Below are the code and all the weights of a small trained network. Each question names an input and a target symbol and asks about switching units off, where a switched-off unit gives its printed mean instead of its output.

import numpy as np


def w(rows, s, z=0):
    codes = np.array(rows[::2]) - 128.0
    scale = np.full(codes.shape[1], s)
    scale[-1] = z or s
    return codes * scale


def norm(h):
    return h / np.sqrt((h * h).mean(-1, keepdims=True) + 1e-5)


def f(y):
    return np.maximum(y, 0)


def softmax(a):
    e = np.exp(a - a.max(-1, keepdims=True))
    return e / e.sum(-1, keepdims=True)


def log_softmax(a):
    a = a - a.max(-1, keepdims=True)
    return a - np.log(np.exp(a).sum(-1, keepdims=True))


def net(x, mask):
    ids = ['βζμξπστφψ'.index(c) for c in x.split()]
    T = len(ids)
    res = E[ids] + P[:T]
    u = 0
    for l in range(2):
        q, k, v = (norm(res) @ M[l].T for M in (Q, K, V))
        z = softmax(np.where(np.tri(T) > 0, q @ k.T / 2**0.5, -1e9)) @ v
        res = res + np.where(mask[u], z, O[l][:, -1]) @ O[l][:, :-1]
        u += 1
        y = f(norm(res) @ A[l][:, :-1].T + A[l][:, -1])
        res = res + np.where(mask[u : u + 12], y, B[l][:, -1]) @ B[l][:, :-1]
        u += 12
    return log_softmax(norm(res)[-1] @ U[:, :-1].T + U[:, -1])


Q, K, V, O, A, B = {}, {}, {}, {}, {}, {}
E = w([
[120,89,234,91,98,128,36,156,98,120,111],'β',
[230,146,120,83,125,95,82,84,113,160,101],'ζ',
[174,96,79,166,122,234,114,29,173,141,88],'μ',
[152,62,94,136,137,232,111,44,91,188,17],'ξ',
[96,81,99,155,133,104,62,165,130,187,215],'π',
[150,183,201,188,134,125,186,71,94,253,138],'σ',
[224,130,143,180,155,63,137,194,180,107,196],'τ',
[181,74,168,198,186,117,140,102,150,75,28],'φ',
[162,215,163,151,153,113,82,162,106,118,64],'ψ',
],0.0041)
P = w([
[132,146,120,161,92,127,131,49,79,149,71],'0',
[188,183,122,222,121,175,102,95,137,56,178],'1',
[106,153,119,149,122,86,137,66,59,133,67],'2',
[102,122,123,133,142,119,210,144,5,56,112],'3',
[86,191,173,77,208,227,173,125,131,70,162],'4',
[97,118,115,124,138,65,129,77,111,154,90],'5',
[107,112,138,104,150,140,167,156,55,75,121],'6',
[136,142,156,71,201,197,77,131,206,111,195],'7',
[82,99,87,95,135,81,100,89,173,173,80],'8',
[112,83,128,89,171,183,127,183,98,97,130],'9',
[137,132,146,39,249,189,60,146,225,139,176],'10',
[76,118,73,82,144,93,88,90,186,170,57],'11',
[110,66,124,93,210,181,115,197,134,133,153],'12',
],0.003)
Q[0] = w([
[76,143,62,134,9,84,214,168,20,110,120],'0.h0',
[253,156,97,223,73,90,69,39,183,202,113],'0.h0',
],0.0031)
K[0] = w([
[177,51,60,209,129,20,143,127,21,80,39],'0.h0',
[3,82,180,15,161,105,160,217,143,221,99],'0.h0',
],0.0033)
V[0] = w([
[135,90,212,76,75,141,105,65,158,213,170],'0.h0',
[66,235,225,250,152,103,224,103,128,178,139],'0.h0',
],0.0025)
O[0] = w([
[17,161,181,35,167,32,248,79,226,44,131,218],'0.h0',
[78,169,54,24,115,209,164,215,251,168,43,251],'0.h0',
],0.0029,0.0013)
A[0] = w([
[88,121,114,167,102,28,236,94,97,190,60,99],'0.n0',
[117,141,250,162,89,144,98,103,184,32,152,82],'0.n1',
[160,231,145,195,171,201,152,173,120,171,137,239],'0.n2',
[164,101,122,147,143,189,179,48,198,88,129,149],'0.n3',
[166,175,142,109,154,69,181,254,182,75,161,97],'0.n4',
[174,178,112,204,163,110,172,97,204,56,199,170],'0.n5',
[47,83,31,99,83,48,127,178,65,182,140,8],'0.n6',
[65,67,170,133,101,31,140,133,45,203,127,194],'0.n7',
[72,89,217,103,73,80,93,198,120,42,39,134],'0.n8',
[130,41,75,102,136,88,202,132,147,5,26,71],'0.n9',
[146,154,74,117,159,208,142,81,78,81,78,158],'0.n10',
[140,105,101,87,150,224,113,112,165,93,129,89],'0.n11',
],0.0027,0.0013)
B[0] = w([
[165,210,56,111,99,230,169,154,226,252,95,193],'0.n0',
[77,165,58,43,172,80,219,133,94,130,198,174],'0.n1',
[164,51,198,136,120,165,102,85,137,176,226,248],'0.n2',
[146,175,187,140,115,23,53,144,104,169,148,251],'0.n3',
[110,202,138,142,48,152,143,78,81,192,61,179],'0.n4',
[99,76,191,67,79,115,124,100,72,134,57,194],'0.n5',
[116,174,99,195,182,37,80,181,78,157,150,146],'0.n6',
[65,220,146,175,62,130,91,131,178,87,31,192],'0.n7',
[168,103,30,174,105,216,130,147,153,39,109,207],'0.n8',
[156,26,47,186,176,116,134,187,193,62,214,189],'0.n9',
[110,176,169,154,111,105,144,141,110,152,189,251],'0.n10',
[111,192,141,133,118,124,164,187,121,200,153,218],'0.n11',
],0.0027)
Q[1] = w([
[83,212,176,54,149,151,170,123,143,224,132],'1.h0',
[115,39,46,203,138,140,219,211,55,1,174],'1.h0',
],0.0039)
K[1] = w([
[128,56,200,48,232,113,61,113,203,59,239],'1.h0',
[197,229,124,221,4,146,213,51,17,138,122],'1.h0',
],0.0034)
V[1] = w([
[98,108,117,42,16,202,102,179,100,69,128],'1.h0',
[251,94,218,182,211,177,171,86,168,12,26],'1.h0',
],0.0028)
O[1] = w([
[133,132,207,163,52,121,112,64,129,87,63,4],'1.h0',
[165,2,56,67,144,170,123,123,213,71,105,254],'1.h0',
],0.0052,0.00075)
A[1] = w([
[206,135,155,83,191,117,53,58,96,148,134,228],'1.n0',
[175,75,108,120,51,122,194,197,83,110,162,98],'1.n1',
[133,74,75,144,80,137,46,96,123,134,67,116],'1.n2',
[92,164,211,157,104,80,127,19,100,116,127,130],'1.n3',
[85,61,103,168,102,180,115,88,77,129,118,30],'1.n4',
[82,141,78,123,133,140,103,192,71,98,66,61],'1.n5',
[91,67,194,160,193,196,115,121,160,149,230,229],'1.n6',
[131,112,166,132,103,92,100,228,178,107,223,247],'1.n7',
[83,233,174,96,59,91,119,141,166,124,81,130],'1.n8',
[50,118,57,203,80,47,55,149,59,149,86,27],'1.n9',
[75,100,104,141,28,90,44,119,112,86,45,47],'1.n10',
[71,165,131,123,101,164,188,119,253,185,125,82],'1.n11',
],0.0034,0.0013)
B[1] = w([
[97,115,166,142,118,149,202,207,83,47,154,233],'1.n0',
[123,165,164,113,85,85,89,86,150,160,148,156],'1.n1',
[116,115,162,143,135,72,116,154,149,78,183,189],'1.n2',
[59,66,89,157,143,50,52,175,141,36,88,184],'1.n3',
[78,98,198,116,132,91,175,177,126,95,147,148],'1.n4',
[76,132,165,152,86,129,126,74,203,122,126,159],'1.n5',
[144,117,177,42,181,177,81,72,103,77,108,255],'1.n6',
[116,124,122,90,124,199,104,22,94,194,134,198],'1.n7',
[78,111,57,112,146,147,98,76,148,160,136,197],'1.n8',
[137,166,189,195,180,69,56,193,38,142,236,158],'1.n9',
[123,107,197,65,99,94,149,50,134,4,137,167],'1.n10',
[107,220,97,65,106,143,148,94,151,109,105,221],'1.n11',
],0.0037,0.0036)
U = w([
[29,87,217,128,77,36,70,48,168,17,70,85],'β',
[175,188,118,53,159,60,196,155,30,62,143,36],'ζ',
[115,160,136,136,201,182,176,44,69,70,253,8],'μ',
[48,47,178,158,154,158,200,115,46,157,91,91],'ξ',
[47,187,138,204,208,32,31,162,46,166,166,192],'π',
[50,238,43,60,117,140,116,115,198,197,34,253],'σ',
[210,102,219,118,54,111,86,115,115,201,155,110],'τ',
[183,31,16,144,185,121,63,157,230,131,118,225],'φ',
[185,185,205,190,102,227,44,223,164,108,123,46],'ψ',
],0.004,0.0014)

Each question gives the input, a string of symbols that net reads in full, and the target symbol t.
The units are the heads (2 rows each of Q, K, V and O) and the neurons (one row each of A and B). Each row of codes is followed by its name. A weight is (code - 128) times the scale printed after its matrix; where a second scale follows, it is the last column's (O, A, B and U).
mask holds one flag per unit, layer by layer, with each layer's heads first. A switched-off unit (its flag False) gives its mean, the last column of its rows in O or B, instead of its output. The means were averaged over made-up inputs and are rounded, as every weight is.
A unit's drop is (log p(t) with every unit on - log p(t) with that unit switched off) / (log p(t) with every unit on - log p(t) with every unit switched off).
The circuit of an input: a set's keep is (log p(t) with only the set's units on - log p(t) with every unit switched off) / (log p(t) with every unit on - log p(t) with every unit switched off). Starting from the 12 units with the biggest drops (on a tie, the unit counted first), units are removed one at a time, each time the one whose removal leaves the highest keep (on an exact tie, the one counted first), for as long as the keep stays at least 0.8.
circuit, biggest first: the units of the circuit, biggest drop first
unit that matters most: the unit with the biggest drop
k most important neurons: the k neurons with the biggest drops, biggest first
top k neurons in layer l: the k neurons of layer l with the biggest drops, biggest first
input σ σ τ σ β φ β β σ ζ ψ, target β: 2 most important neurons	(0.n4; 1.n3)
input σ ξ μ π ψ μ, target π: circuit, biggest first	(1.h0; 0.n3; 1.n9)
input μ β τ β ζ, target β: circuit, biggest first	(1.h0; 1.n3; 0.n1)
input ψ ξ ψ ξ μ ξ σ, target σ: circuit, biggest first	(0.n0; 1.n11)
input π β φ σ φ τ, target φ: circuit, biggest first	(1.h0; 0.n9; 0.n4)
input β μ β β μ σ μ σ μ ψ β μ, target β: circuit, biggest first	(1.h0; 0.n3; 1.n2)
input ξ τ β ζ π ζ, target π: circuit, biggest first	(1.h0; 1.n3)
input ζ σ ψ σ σ ξ β φ ψ, target φ: circuit, biggest first	(1.h0)
input π σ β μ τ τ, target β: circuit, biggest first	(0.n5; 0.n4; 1.n3)
input ζ σ τ φ ζ ξ, target φ: circuit, biggest first	(1.h0; 0.n9)
input ξ μ β π β σ ψ τ, target β: circuit, biggest first	(1.h0; 0.n4; 0.n5; 1.n3)
input ζ ξ φ, target φ: circuit, biggest first	(1.h0; 0.n0)
input ξ π τ, target π: 2 most important neurons	(0.n4; 1.n3)
input σ σ ψ, target σ: unit that matters most	0.h0
input φ π σ π μ μ μ β σ τ ψ, target β: 4 most important neurons	(0.n4; 1.n3; 0.n8; 0.n1)
input ξ β ξ π τ φ π ψ β β π ψ, target π: 2 most important neurons	(1.n9; 0.n9)
input μ μ ξ ψ σ ξ μ π π τ, target τ: 3 most important neurons	(0.n4; 1.n1; 0.n5)
input ζ μ μ, target μ: top 4 neurons in layer 0	(0.n10; 0.n3; 0.n8; 0.n0)
input μ σ σ σ μ σ μ, target σ: top 2 neurons in layer 1	(1.n11; 1.n0)
input τ μ ψ τ ζ β μ σ π, target π: 2 most important neurons	(1.n9; 0.n6)
input ξ ζ β β ζ σ, target σ: most important neuron	(0.n0)
input ψ σ μ μ π σ μ μ, target π: top 2 neurons in layer 0	(0.n3; 0.n11)
input ξ ψ ψ σ ξ β μ σ ζ π β ξ, target β: 2 most important neurons	(1.n10; 0.n8)
input τ μ ζ, target ζ: 2 most important neurons	(1.n0; 0.n0)
input τ τ ψ, target ψ: top 2 neurons in layer 0	(0.n2; 0.n3)
input φ μ π β ψ μ ζ σ π μ ψ τ, target π: 2 most important neurons	(0.n4; 1.n9)
input μ μ μ μ μ μ, target μ: top 3 neurons in layer 1	(1.n0; 1.n3; 1.n8)
input μ σ ξ ψ β, target σ: top neuron in layer 0	(0.n1)
